Below is a small trained network, with its code and all its weights. Each question gives an input and a class and asks what happens when units are switched off, that is, made to give their printed mean instead of their output.

import numpy as np


def w(rows, s, z=0):
    codes = np.array(rows[::2]) - 128.0
    scale = np.full(codes.shape[1], s)
    scale[-1] = z or s
    return codes * scale


def f(y):
    return y / 2 * (1 + np.tanh(0.7978845608 * (y + 0.044715 * y**3)))


def log_softmax(a):
    a = a - a.max(-1, keepdims=True)
    return a - np.log(np.exp(a).sum(-1, keepdims=True))


def net(x, mask):
    res = np.array(x, float).reshape(1, 3) / 4 @ E
    y = f(res @ A[0][:, :-1].T + A[0][:, -1])
    res = res + np.where(mask, y, B[0][:, -1]) @ B[0][:, :-1]
    return log_softmax(res[-1] @ U[:, :-1].T + U[:, -1])


A, B = {}, {}
E = w([
[126,127,125],'x0',
[88,150,244],'x1',
[191,65,151],'x2',
],0.011)
A[0] = w([
[167,102,145,79],'neuron 0',
[123,154,162,88],'neuron 1',
[134,115,67,89],'neuron 2',
[90,156,173,131],'neuron 3',
[115,136,175,79],'neuron 4',
[106,205,108,91],'neuron 5',
[125,109,98,188],'neuron 6',
[124,161,128,215],'neuron 7',
[176,158,98,91],'neuron 8',
[124,130,188,134],'neuron 9',
[143,122,83,209],'neuron 10',
[184,48,184,87],'neuron 11',
[93,216,145,179],'neuron 12',
[184,170,206,146],'neuron 13',
[87,157,100,160],'neuron 14',
[135,199,123,95],'neuron 15',
[187,86,153,98],'neuron 16',
[124,146,213,106],'neuron 17',
[100,81,131,72],'neuron 18',
[130,181,157,81],'neuron 19',
[113,159,179,154],'neuron 20',
[196,44,138,178],'neuron 21',
[49,174,103,95],'neuron 22',
[90,104,146,90],'neuron 23',
[135,42,149,97],'neuron 24',
[123,121,58,106],'neuron 25',
[163,166,62,180],'neuron 26',
[175,129,111,194],'neuron 27',
[142,7,162,83],'neuron 28',
[116,118,151,123],'neuron 29',
[74,100,114,254],'neuron 30',
[169,87,64,133],'neuron 31',
[148,132,122,56],'neuron 32',
[49,135,94,148],'neuron 33',
[139,165,175,83],'neuron 34',
[153,130,73,87],'neuron 35',
[119,157,169,119],'neuron 36',
],0.015,0.0096)
B[0] = w([
[158,141,43,137],'neuron 0',
[119,122,89,149],'neuron 1',
[94,76,74,174],'neuron 2',
[166,61,122,211],'neuron 3',
[74,79,43,162],'neuron 4',
[185,141,32,169],'neuron 5',
[129,95,191,189],'neuron 6',
[189,113,168,213],'neuron 7',
[98,55,93,143],'neuron 8',
[106,52,137,207],'neuron 9',
[125,106,183,223],'neuron 10',
[206,137,80,206],'neuron 11',
[223,89,154,246],'neuron 12',
[111,83,158,225],'neuron 13',
[217,148,124,186],'neuron 14',
[177,143,78,141],'neuron 15',
[172,150,76,172],'neuron 16',
[111,73,103,232],'neuron 17',
[107,132,63,112],'neuron 18',
[150,96,76,148],'neuron 19',
[135,66,144,221],'neuron 20',
[220,155,130,251],'neuron 21',
[210,120,35,192],'neuron 22',
[119,71,72,131],'neuron 23',
[191,133,83,166],'neuron 24',
[113,29,121,188],'neuron 25',
[142,75,165,229],'neuron 26',
[107,135,199,200],'neuron 27',
[205,137,44,193],'neuron 28',
[116,113,132,145],'neuron 29',
[209,132,229,254],'neuron 30',
[135,41,163,224],'neuron 31',
[34,109,2,111],'neuron 32',
[215,133,109,192],'neuron 33',
[96,96,70,160],'neuron 34',
[92,77,100,170],'neuron 35',
[130,79,117,179],'neuron 36',
],0.0068,0.0086)
U = w([
[79,19,137,70],'0',
[139,108,191,254],'1',
[165,143,81,171],'2',
[90,174,248,135],'3',
[54,209,72,43],'4',
[22,149,77,54],'5',
[51,203,88,44],'6',
[70,190,98,24],'7',
],0.011,0.0053)

Each question gives the input, the list of numbers given to net, and the class t.
The units are the neurons (one row each of A and B). Each row of codes is followed by its name. A weight is (code - 128) times the scale printed after its matrix; where a second scale follows, it is the last column's (A, B and U).
mask holds one flag per neuron, in row order. A switched-off neuron (its flag False) gives its mean, the last column of its row in B, instead of its output. The means were averaged over made-up inputs and are rounded, as every weight is.
A unit's drop is (log p(t) with every unit on - log p(t) with that unit switched off) / (log p(t) with every unit on - log p(t) with every unit switched off).
The circuit of an input: a set's keep is (log p(t) with only the set's units on - log p(t) with every unit switched off) / (log p(t) with every unit on - log p(t) with every unit switched off). Starting from the 12 units with the biggest drops (on a tie, the unit counted first), units are removed one at a time, each time the one whose removal leaves the highest keep (on an exact tie, the one counted first), for as long as the keep stays at least 0.8.
circuit, biggest first: the units of the circuit, biggest drop first
top k neurons: the k neurons with the biggest drops, biggest first
drop when u is switched off: that unit's drop, to one decimal
input [-5,7,-8], class 2: circuit, biggest first : neuron 22; neuron 5
input [-2,-4,7], class 2: top 2 neurons : neuron 28; neuron 21
input [-3,6,-7], class 2: circuit, biggest first : neuron 22; neuron 5
input [2,7,7], class 0: circuit, biggest first : neuron 9; neuron 17
input [2,1,4], class 2: circuit, biggest first : neuron 28; neuron 26; neuron 31
input [4,-1,5], class 2: circuit, biggest first : neuron 28; neuron 21
input [1,-2,6], class 2: top neuron : neuron 28
input [1,2,-7], class 2: top 2 neurons : neuron 22; neuron 5
input [5,-4,-4], class 1: drop when neuron 17 is switched off : 0.1
input [0,4,6], class 2: drop when neuron 28 is switched off : 0.2
input [0,-3,0], class 3: drop when neuron 3 is switched off : 0.1
input [-4,4,6], class 2: drop when neuron 11 is switched off : 0.2
